Below are the code and all the weights of a small trained network. Each question names an input and a target symbol and asks about switching units off, where a switched-off unit gives its printed mean instead of its output.

import numpy as np


def w(rows, s, z=0):
    codes = np.array(rows[::2]) - 128.0
    scale = np.full(codes.shape[1], s)
    scale[-1] = z or s
    return codes * scale


def f(y):
    return np.maximum(y, 0)


def softmax(a):
    e = np.exp(a - a.max(-1, keepdims=True))
    return e / e.sum(-1, keepdims=True)


def log_softmax(a):
    a = a - a.max(-1, keepdims=True)
    return a - np.log(np.exp(a).sum(-1, keepdims=True))


def net(x, mask):
    ids = ['Ωαβηλπφ'.index(c) for c in x.split()]
    T = len(ids)
    res = E[ids] + P[:T]
    u = 0
    for l in range(2):
        q, k, v = (res @ M[l].T for M in (Q, K, V))
        z = softmax(np.where(np.tri(T) > 0, q @ k.T / 2**0.5, -1e9)) @ v
        res = res + np.where(mask[u], z, O[l][:, -1]) @ O[l][:, :-1]
        u += 1
        y = f(res @ A[l][:, :-1].T + A[l][:, -1])
        res = res + np.where(mask[u : u + 8], y, B[l][:, -1]) @ B[l][:, :-1]
        u += 8
    return log_softmax(res[-1] @ U[:, :-1].T + U[:, -1])


Q, K, V, O, A, B = {}, {}, {}, {}, {}, {}
E = w([
[4,100,132,190],'Ω',
[135,147,135,61],'α',
[159,115,146,87],'β',
[97,132,217,106],'η',
[104,108,184,70],'λ',
[97,162,234,149],'π',
[192,180,87,94],'φ',
],0.019)
P = w([
[212,33,224,145],'0',
[73,254,162,130],'1',
[88,226,223,152],'2',
[121,61,103,118],'3',
[100,104,111,123],'4',
[118,106,120,145],'5',
[127,99,105,145],'6',
[125,118,103,151],'7',
[129,112,104,156],'8',
[133,105,100,155],'9',
[143,113,103,173],'10',
[134,116,109,166],'11',
[120,90,127,138],'12',
[105,96,142,136],'13',
],0.0067)
Q[0] = w([
[60,58,12,115],'L0H0',
[250,112,196,66],'L0H0',
],0.015)
K[0] = w([
[127,245,188,3],'L0H0',
[26,126,49,196],'L0H0',
],0.012)
V[0] = w([
[220,150,139,238],'L0H0',
[174,143,212,2],'L0H0',
],0.0086)
O[0] = w([
[39,46,127,2,2],'L0H0',
[229,112,87,241,102],'L0H0',
],0.0089,0.0033)
A[0] = w([
[175,182,101,184,51],'L0N0',
[50,194,143,130,197],'L0N1',
[194,71,22,91,118],'L0N2',
[148,206,110,129,221],'L0N3',
[77,182,173,171,3],'L0N4',
[254,182,205,42,3],'L0N5',
[52,124,68,211,107],'L0N6',
[150,27,104,126,2],'L0N7',
],0.0093,0.0035)
B[0] = w([
[84,74,79,161,210],'L0N0',
[176,75,85,191,254],'L0N1',
[193,169,200,96,184],'L0N2',
[110,110,141,98,211],'L0N3',
[106,112,108,46,183],'L0N4',
[67,2,117,139,246],'L0N5',
[141,100,190,31,178],'L0N6',
[167,133,92,217,141],'L0N7',
],0.014,0.0068)
Q[1] = w([
[2,40,117,56],'L1H0',
[195,124,131,191],'L1H0',
],0.0074)
K[1] = w([
[170,2,243,144],'L1H0',
[140,172,96,164],'L1H0',
],0.0085)
V[1] = w([
[250,134,119,173],'L1H0',
[101,146,231,215],'L1H0',
],0.019)
O[1] = w([
[196,152,114,205,254],'L1H0',
[235,71,5,55,192],'L1H0',
],0.013,0.02)
A[1] = w([
[140,177,156,139,69],'L1N0',
[148,156,137,221,51],'L1N1',
[205,248,164,146,148],'L1N2',
[42,89,45,185,108],'L1N3',
[182,140,150,49,255],'L1N4',
[67,163,188,62,100],'L1N5',
[96,93,153,68,83],'L1N6',
[196,226,194,115,175],'L1N7',
],0.011,0.005)
B[1] = w([
[90,124,114,92,132],'L1N0',
[123,133,198,44,251],'L1N1',
[61,230,78,162,217],'L1N2',
[143,135,176,102,161],'L1N3',
[6,131,173,170,187],'L1N4',
[173,60,64,84,174],'L1N5',
[180,240,129,158,180],'L1N6',
[125,52,110,153,158],'L1N7',
],0.017,0.019)
U = w([
[117,133,115,53,4],'Ω',
[150,128,253,102,133],'α',
[144,198,102,161,177],'β',
[155,107,62,175,118],'η',
[199,104,172,138,79],'λ',
[38,114,61,113,163],'π',
[45,181,163,85,173],'φ',
],0.0049,0.0031)

Each question gives the input, a string of symbols that net reads in full, and the target symbol t.
The units are the heads (2 rows each of Q, K, V and O) and the neurons (one row each of A and B). Each row of codes is followed by its name. A weight is (code - 128) times the scale printed after its matrix; where a second scale follows, it is the last column's (O, A, B and U).
mask holds one flag per unit, layer by layer, with each layer's heads first. A switched-off unit (its flag False) gives its mean, the last column of its rows in O or B, instead of its output. The means were averaged over made-up inputs and are rounded, as every weight is.
A unit's drop is (log p(t) with every unit on - log p(t) with that unit switched off) / (log p(t) with every unit on - log p(t) with every unit switched off).
The circuit of an input: a set's keep is (log p(t) with only the set's units on - log p(t) with every unit switched off) / (log p(t) with every unit on - log p(t) with every unit switched off). Starting from the 12 units with the biggest drops (on a tie, the unit counted first), units are removed one at a time, each time the one whose removal leaves the highest keep (on an exact tie, the one counted first), for as long as the keep stays at least 0.8.
circuit, biggest first: the units of the circuit, biggest drop first
unit that matters most: the unit with the biggest drop
k most important neurons: the k neurons with the biggest drops, biggest first
top k neurons in layer l: the k neurons of layer l with the biggest drops, biggest first
input π β φ, target π: 3 most important neurons : L0N1; L1N4; L0N5
input α β π, target α: unit that matters most : L0N0
input φ λ Ω Ω β α φ α β λ λ Ω π α, target α: 3 most important neurons : L0N5; L1N2; L0N2
input φ φ β φ β λ π Ω π π α λ π, target α: circuit, biggest first : L0N5; L1H0; L1N2
input η λ φ, target η: 4 most important neurons : L0N5; L0N1; L0N3; L1N1
input η β β β α η φ φ α φ φ λ Ω η, target π: 3 most important neurons : L0N5; L1N4; L1N1
input λ λ η Ω η η, target η: circuit, biggest first : L0H0; L1N1; L0N1; L1H0
input α α η β α Ω φ α π φ α, target λ: top 4 neurons in layer 0 : L0N5; L0N2; L0N1; L0N3
input β η β φ β φ λ λ β φ π α Ω, target β: top 3 neurons in layer 0 : L0N6; L0N2; L0N5
input λ η α β π Ω λ α, target η: circuit, biggest first : L0H0; L1N1; L1H0; L0N1
input β π Ω φ β, target β: circuit, biggest first : L1H0; L0H0; L0N7
input π η π η η, target π: circuit, biggest first : L1H0; L1N4
input φ φ Ω β β π π λ β η, target α: circuit, biggest first : L1H0; L1N2
input Ω π β, target Ω: circuit, biggest first : L1N5; L1H0; L0H0
input α λ π β π η η π, target η: circuit, biggest first : L0H0; L1H0
input Ω φ η β β η α φ α β λ, target Ω: top 2 neurons in layer 0 : L0N4; L0N2
input η φ β, target η: top 3 neurons in layer 0 : L0N1; L0N5; L0N0
input α α β φ α β π Ω, target λ: circuit, biggest first : L0H0; L1N2
input η η Ω, target π: circuit, biggest first : L1H0; L1N1
input β Ω φ π α φ η β π, target β: most important neuron : L0N4
input Ω η α λ λ β η β π π α, target Ω: 2 most important neurons : L1N5; L0N4
input α π λ Ω φ λ, target λ: top 3 neurons in layer 1 : L1N2; L1N4; L1N1
input π Ω π φ η φ β α β, target φ: 3 most important neurons : L0N1; L0N5; L1N4
input φ π φ β β η φ π π π Ω λ, target α: top 3 neurons in layer 0 : L0N5; L0N2; L0N1
